Here is a tiny trained network, its code and every weight. The questions are about switching its units off for an input and a class, where a switched-off unit gives its printed mean instead of its output.

import numpy as np


def w(rows, s, z=0):
    codes = np.array(rows[::2]) - 128.0
    scale = np.full(codes.shape[1], s)
    scale[-1] = z or s
    return codes * scale


def norm(h):
    return h / np.sqrt((h * h).mean(-1, keepdims=True) + 1e-5)


def f(y):
    return np.maximum(y, 0)


def log_softmax(a):
    a = a - a.max(-1, keepdims=True)
    return a - np.log(np.exp(a).sum(-1, keepdims=True))


def net(x, mask):
    res = np.array(x, float).reshape(1, 5) / 4 @ E
    u = 0
    for l in range(2):
        y = f(norm(res) @ A[l][:, :-1].T + A[l][:, -1])
        res = res + np.where(mask[u : u + 8], y, B[l][:, -1]) @ B[l][:, :-1]
        u += 8
    return log_softmax(norm(res)[-1] @ U[:, :-1].T + U[:, -1])


A, B = {}, {}
E = w([
[119,154,162,89,103,180,99,120,121,91,190,162],'x0',
[246,121,89,155,79,179,185,152,184,107,169,122],'x1',
[104,93,205,116,148,40,132,130,119,56,91,173],'x2',
[169,150,57,159,143,196,120,156,112,95,167,141],'x3',
[89,123,166,96,211,61,124,113,97,82,170,99],'x4',
],0.0011)
A[0] = w([
[154,77,194,101,105,80,183,143,167,82,103,148,110],'L0N0',
[113,166,98,158,94,160,83,133,110,147,41,174,17],'L0N1',
[112,119,115,143,171,113,126,153,92,82,173,117,40],'L0N2',
[225,82,147,152,92,126,252,153,192,122,133,125,68],'L0N3',
[128,101,131,124,160,59,142,113,146,175,80,85,63],'L0N4',
[115,135,116,129,175,135,124,136,97,76,172,124,37],'L0N5',
[112,157,97,149,90,152,69,128,149,162,62,164,26],'L0N6',
[96,166,121,78,112,180,96,81,110,162,192,105,5],'L0N7',
],0.0027,0.0024)
B[0] = w([
[115,74,172,99,85,113,108,72,138,122,166,127,242],'L0N0',
[52,63,57,143,33,169,28,189,77,173,122,193,158],'L0N1',
[172,173,54,135,147,38,16,94,63,84,69,156,157],'L0N2',
[134,133,144,181,55,64,121,95,197,94,231,84,253],'L0N3',
[72,152,98,159,145,93,179,180,70,152,93,86,206],'L0N4',
[151,187,38,94,132,68,20,100,78,75,109,153,157],'L0N5',
[87,77,80,152,59,132,30,184,45,109,128,197,159],'L0N6',
[26,167,252,23,218,172,68,193,203,186,187,45,169],'L0N7',
],0.003,0.0022)
A[1] = w([
[83,180,196,52,190,225,121,196,171,197,150,100,21],'L1N0',
[155,172,86,86,205,141,50,143,86,73,169,104,126],'L1N1',
[83,96,180,67,150,57,56,98,65,123,123,121,158],'L1N2',
[201,164,65,110,210,92,104,108,72,49,135,154,20],'L1N3',
[89,139,98,169,168,87,254,166,89,206,55,62,57],'L1N4',
[219,210,59,199,122,197,178,143,183,151,167,134,3],'L1N5',
[150,85,231,16,181,152,174,84,113,92,66,236,17],'L1N6',
[176,168,87,148,83,195,102,137,189,83,215,193,49],'L1N7',
],0.0028,0.0023)
B[1] = w([
[50,214,250,15,182,164,38,223,220,210,240,19,167],'L1N0',
[120,143,138,59,76,62,52,111,142,152,130,177,190],'L1N1',
[179,143,83,155,124,190,158,150,152,138,129,124,254],'L1N2',
[206,247,14,57,181,8,56,46,33,62,26,218,161],'L1N3',
[36,75,220,168,241,58,184,48,50,225,55,61,175],'L1N4',
[207,199,65,165,135,240,206,246,186,39,65,132,169],'L1N5',
[206,74,142,56,168,254,191,88,30,110,220,196,151],'L1N6',
[114,153,103,132,216,113,172,135,102,166,51,59,184],'L1N7',
],0.0034,0.004)
U = w([
[16,243,227,9,209,220,9,240,216,244,236,24,159],'0',
[18,21,13,229,3,225,17,233,22,224,27,239,152],'1',
[56,122,201,223,216,150,120,91,237,33,71,232,2],'2',
[7,25,219,237,246,22,241,38,15,248,9,25,180],'3',
[238,246,16,17,234,10,24,24,17,16,69,234,161],'4',
[206,20,233,237,6,9,218,23,239,21,234,41,171],'5',
[228,20,236,21,202,240,226,19,17,39,232,241,170],'6',
[243,237,5,240,162,241,240,250,233,64,47,22,215],'7',
],0.0046,0.0041)

Each question gives the input, the list of numbers given to net, and the class t.
The units are the neurons (one row each of A and B). Each row of codes is followed by its name. A weight is (code - 128) times the scale printed after its matrix; where a second scale follows, it is the last column's (A, B and U).
mask holds one flag per neuron, layer by layer. A switched-off neuron (its flag False) gives its mean, the last column of its row in B, instead of its output. The means were averaged over made-up inputs and are rounded, as every weight is.
A unit's drop is (log p(t) with every unit on - log p(t) with that unit switched off) / (log p(t) with every unit on - log p(t) with every unit switched off).
The circuit of an input: a set's keep is (log p(t) with only the set's units on - log p(t) with every unit switched off) / (log p(t) with every unit on - log p(t) with every unit switched off). Starting from the 12 units with the biggest drops (on a tie, the unit counted first), units are removed one at a time, each time the one whose removal leaves the highest keep (on an exact tie, the one counted first), for as long as the keep stays at least 0.8.
circuit, biggest first: the units of the circuit, biggest drop first
unit that matters most: the unit with the biggest drop
k most important neurons: the k neurons with the biggest drops, biggest first
k most important neurons of layer l: the k neurons of layer l with the biggest drops, biggest first
drop of u: that unit's drop, to one decimal
input [-6,-5,7,4,-6], class 1: unit that matters most -> L0N1
input [-3,-2,6,1,5], class 4: circuit, biggest first -> (L0N2, L1N4)
input [1,2,7,-7,6], class 6: circuit, biggest first -> (L1N6, L0N3)
input [-2,2,-2,-2,3], class 3: circuit, biggest first -> (L0N4, L1N4)
input [-6,0,-6,3,5], class 3: circuit, biggest first -> (L1N4, L0N3)
input [-4,-2,-8,-4,6], class 3: circuit, biggest first -> (L1N4, L0N4)
input [-6,7,-2,-3,3], class 5: 2 most important neurons -> (L0N3, L1N2)
input [2,7,3,1,7], class 4: 2 most important neurons of layer 0 -> (L0N2, L0N5)
input [0,3,7,4,0], class 5: 2 most important neurons -> (L0N0, L0N3)
input [4,3,-6,7,8], class 4: 3 most important neurons -> (L0N5, L1N3, L0N2)
input [-6,-7,-7,3,-3], class 1: 2 most important neurons -> (L0N1, L0N6)
input [-5,-1,-4,-4,-5], class 1: 3 most important neurons -> (L0N6, L0N1, L1N7)
input [-1,7,6,5,3], class 5: 2 most important neurons -> (L0N3, L0N0)
input [-6,5,-2,-7,-5], class 5: circuit, biggest first -> (L0N3)
input [-1,0,3,-4,-4], class 5: 2 most important neurons -> (L0N0, L1N4)
input [3,7,-1,5,6], class 4: 2 most important neurons -> (L1N3, L0N5)
input [-8,-3,-5,-2,-4], class 3: drop of L1N4 -> 1.5
input [-2,1,8,-1,1], class 6: drop of L1N6 -> 0.4
input [4,2,7,-8,7], class 6: drop of L1N6 -> 0.3
input [2,3,1,8,5], class 4: drop of L0N5 -> 0.0
input [7,-5,7,-7,-4], class 6: unit that matters most -> L1N6
